Below are the code and all the weights of a small trained network. Each question names an input and a target symbol and asks about switching units off, where a switched-off unit gives its printed mean instead of its output.

import numpy as np


def w(rows, s, z=0):
    codes = np.array(rows[::2]) - 128.0
    scale = np.full(codes.shape[1], s)
    scale[-1] = z or s
    return codes * scale


def norm(h):
    return h / np.sqrt((h * h).mean(-1, keepdims=True) + 1e-5)


def f(y):
    return y / 2 * (1 + np.tanh(0.7978845608 * (y + 0.044715 * y**3)))


def softmax(a):
    e = np.exp(a - a.max(-1, keepdims=True))
    return e / e.sum(-1, keepdims=True)


def log_softmax(a):
    a = a - a.max(-1, keepdims=True)
    return a - np.log(np.exp(a).sum(-1, keepdims=True))


def net(x, mask):
    ids = ['Ψαζηθλμτ'.index(c) for c in x.split()]
    T = len(ids)
    res = E[ids] + P[:T]
    u = 0
    for l in range(2):
        r = norm(res)
        for j in range(2):
            rows = slice(2 * j, 2 * j + 2)
            q, k, v = (r @ M[l][rows].T for M in (Q, K, V))
            z = softmax(np.where(np.tri(T) > 0, q @ k.T / 2**0.5, -1e9)) @ v
            o = O[l][rows]
            res = res + np.where(mask[u + j], z, o[:, -1]) @ o[:, :-1]
        u += 2
        y = f(norm(res) @ A[l][:, :-1].T + A[l][:, -1])
        res = res + np.where(mask[u : u + 8], y, B[l][:, -1]) @ B[l][:, :-1]
        u += 8
    return log_softmax(norm(res)[-1] @ U[:, :-1].T + U[:, -1])


Q, K, V, O, A, B = {}, {}, {}, {}, {}, {}
E = w([
[83,212,155,120],'Ψ',
[161,115,147,186],'α',
[211,150,150,98],'ζ',
[98,151,191,127],'η',
[106,76,54,204],'θ',
[162,111,104,25],'λ',
[162,81,5,136],'μ',
[136,182,111,173],'τ',
],0.025)
P = w([
[186,254,151,105],'0',
[155,165,197,112],'1',
[127,145,177,110],'2',
[134,122,161,96],'3',
[124,114,135,99],'4',
[128,101,117,102],'5',
[129,87,114,96],'6',
[119,80,77,117],'7',
[141,58,101,97],'8',
[125,57,76,113],'9',
[126,51,68,114],'10',
],0.0071)
Q[0] = w([
[37,138,95,146],'L0H1',
[131,73,128,126],'L0H1',
[124,137,145,12],'L0H2',
[160,76,187,68],'L0H2',
],0.011)
K[0] = w([
[55,68,60,124],'L0H1',
[220,93,154,54],'L0H1',
[124,104,105,51],'L0H2',
[204,3,222,164],'L0H2',
],0.0073)
V[0] = w([
[82,41,107,215],'L0H1',
[169,172,145,254],'L0H1',
[252,16,132,91],'L0H2',
[31,103,50,111],'L0H2',
],0.0075)
O[0] = w([
[209,156,115,77,52],'L0H1',
[139,188,3,169,246],'L0H1',
[63,222,32,191,161],'L0H2',
[110,249,145,135,5],'L0H2',
],0.0066,0.0032)
A[0] = w([
[124,189,61,127,107],'L0N1',
[110,127,218,157,139],'L0N2',
[115,51,2,71,254],'L0N3',
[202,158,60,208,149],'L0N4',
[160,172,137,242,98],'L0N5',
[73,174,129,17,158],'L0N6',
[53,128,79,104,138],'L0N7',
[120,10,215,84,142],'L0N8',
],0.0087,0.0053)
B[0] = w([
[159,108,150,147,147],'L0N1',
[144,184,116,255,139],'L0N2',
[8,194,159,62,255],'L0N3',
[137,68,215,82,226],'L0N4',
[164,129,159,104,162],'L0N5',
[121,169,97,17,162],'L0N6',
[150,230,165,122,141],'L0N7',
[85,160,85,93,136],'L0N8',
],0.0069,0.01)
Q[1] = w([
[205,132,254,33],'L1H1',
[193,50,191,182],'L1H1',
[138,159,168,185],'L1H2',
[108,83,108,176],'L1H2',
],0.0084)
K[1] = w([
[129,153,208,49],'L1H1',
[102,58,247,134],'L1H1',
[108,78,100,160],'L1H2',
[178,83,165,195],'L1H2',
],0.012)
V[1] = w([
[75,99,108,116],'L1H1',
[116,2,180,136],'L1H1',
[57,133,175,125],'L1H2',
[112,82,151,150],'L1H2',
],0.0094)
O[1] = w([
[106,179,254,130,168],'L1H1',
[77,128,100,50,7],'L1H1',
[96,92,225,137,247],'L1H2',
[126,182,178,53,25],'L1H2',
],0.0091,0.0011)
A[1] = w([
[47,37,91,232,198],'L1N1',
[117,64,41,247,219],'L1N2',
[138,254,165,221,252],'L1N3',
[194,59,160,252,238],'L1N4',
[151,131,161,65,118],'L1N5',
[208,134,222,141,93],'L1N6',
[105,153,10,74,88],'L1N7',
[41,57,176,103,63],'L1N8',
],0.0091,0.0028)
B[1] = w([
[210,229,60,67,205],'L1N1',
[245,140,227,223,162],'L1N2',
[64,42,57,94,254],'L1N3',
[202,157,116,76,193],'L1N4',
[153,36,49,188,191],'L1N5',
[255,168,96,208,181],'L1N6',
[98,155,145,222,210],'L1N7',
[122,95,121,219,242],'L1N8',
],0.0071,0.0042)
U = w([
[119,12,117,135,138],'Ψ',
[109,147,74,163,41],'α',
[107,173,153,83,204],'ζ',
[98,108,171,167,72],'η',
[229,168,97,130,253],'θ',
[102,164,161,123,187],'λ',
[132,157,93,242,59],'μ',
[108,141,97,112,55],'τ',
],0.011,0.0032)

Each question gives the input, a string of symbols that net reads in full, and the target symbol t.
The units are the heads (2 rows each of Q, K, V and O) and the neurons (one row each of A and B). Each row of codes is followed by its name. A weight is (code - 128) times the scale printed after its matrix; where a second scale follows, it is the last column's (O, A, B and U).
mask holds one flag per unit, layer by layer, with each layer's heads first. A switched-off unit (its flag False) gives its mean, the last column of its rows in O or B, instead of its output. The means were averaged over made-up inputs and are rounded, as every weight is.
A unit's drop is (log p(t) with every unit on - log p(t) with that unit switched off) / (log p(t) with every unit on - log p(t) with every unit switched off).
The circuit of an input: a set's keep is (log p(t) with only the set's units on - log p(t) with every unit switched off) / (log p(t) with every unit on - log p(t) with every unit switched off). Starting from the 12 units with the biggest drops (on a tie, the unit counted first), units are removed one at a time, each time the one whose removal leaves the highest keep (on an exact tie, the one counted first), for as long as the keep stays at least 0.8.
circuit, biggest first: the units of the circuit, biggest drop first
k most important neurons: the k neurons with the biggest drops, biggest first
top k neurons in layer l: the k neurons of layer l with the biggest drops, biggest first
which heads matter: for each layer, one digit per head in row order, 1 if its drop is at least 0.15 and else 0, layers parted by /
drop when u is switched off: that unit's drop, to one decimal
input α ζ μ η λ α, target Ψ: which heads matter	01 / 11
input α μ η τ μ θ λ τ, target Ψ: top 3 neurons in layer 0	L0N4, L0N2, L0N7
input θ θ μ θ Ψ α η, target θ: which heads matter	11 / 10
input τ ζ α α ζ μ ζ τ ζ, target Ψ: most important neuron	L1N5
input η ζ θ α τ τ, target θ: 3 most important neurons	L0N3, L1N6, L1N3
input μ τ α μ ζ η μ, target μ: 4 most important neurons	L1N7, L0N3, L1N2, L0N6
input θ ζ α α ζ λ λ θ, target θ: circuit, biggest first	L1N1, L1N2
input μ α ζ θ μ λ α α η α μ, target μ: circuit, biggest first	L0H2, L1N7, L1N2
input μ η τ Ψ η, target μ: 2 most important neurons	L0N3, L0N8
input α θ θ Ψ, target θ: circuit, biggest first	L0H1, L0N3, L1H1
input θ μ μ θ λ ζ η μ α η, target θ: which heads matter	11 / 11
input μ Ψ Ψ μ η, target μ: top 2 neurons in layer 1	L1N6, L1N3
input α Ψ τ η Ψ α Ψ, target Ψ: 2 most important neurons	L1N3, L0N3
input ζ τ α ζ α, target Ψ: circuit, biggest first	L1H1
input θ η ζ τ λ η η μ Ψ τ μ, target θ: 2 most important neurons	L1N1, L0N6
input α λ τ, target θ: circuit, biggest first	L0N3, L1N4
input ζ θ Ψ, target θ: 2 most important neurons	L0N3, L1N6
input θ Ψ α Ψ ζ ζ α ζ Ψ μ, target θ: 2 most important neurons	L1N1, L1N2
input η ζ Ψ η α, target θ: top 2 neurons in layer 1	L1N1, L1N4
input Ψ λ Ψ μ Ψ θ τ ζ λ α, target θ: circuit, biggest first	L1N1
input η α ζ τ α η Ψ Ψ ζ, target Ψ: drop when L0N7 is switched off	0.1
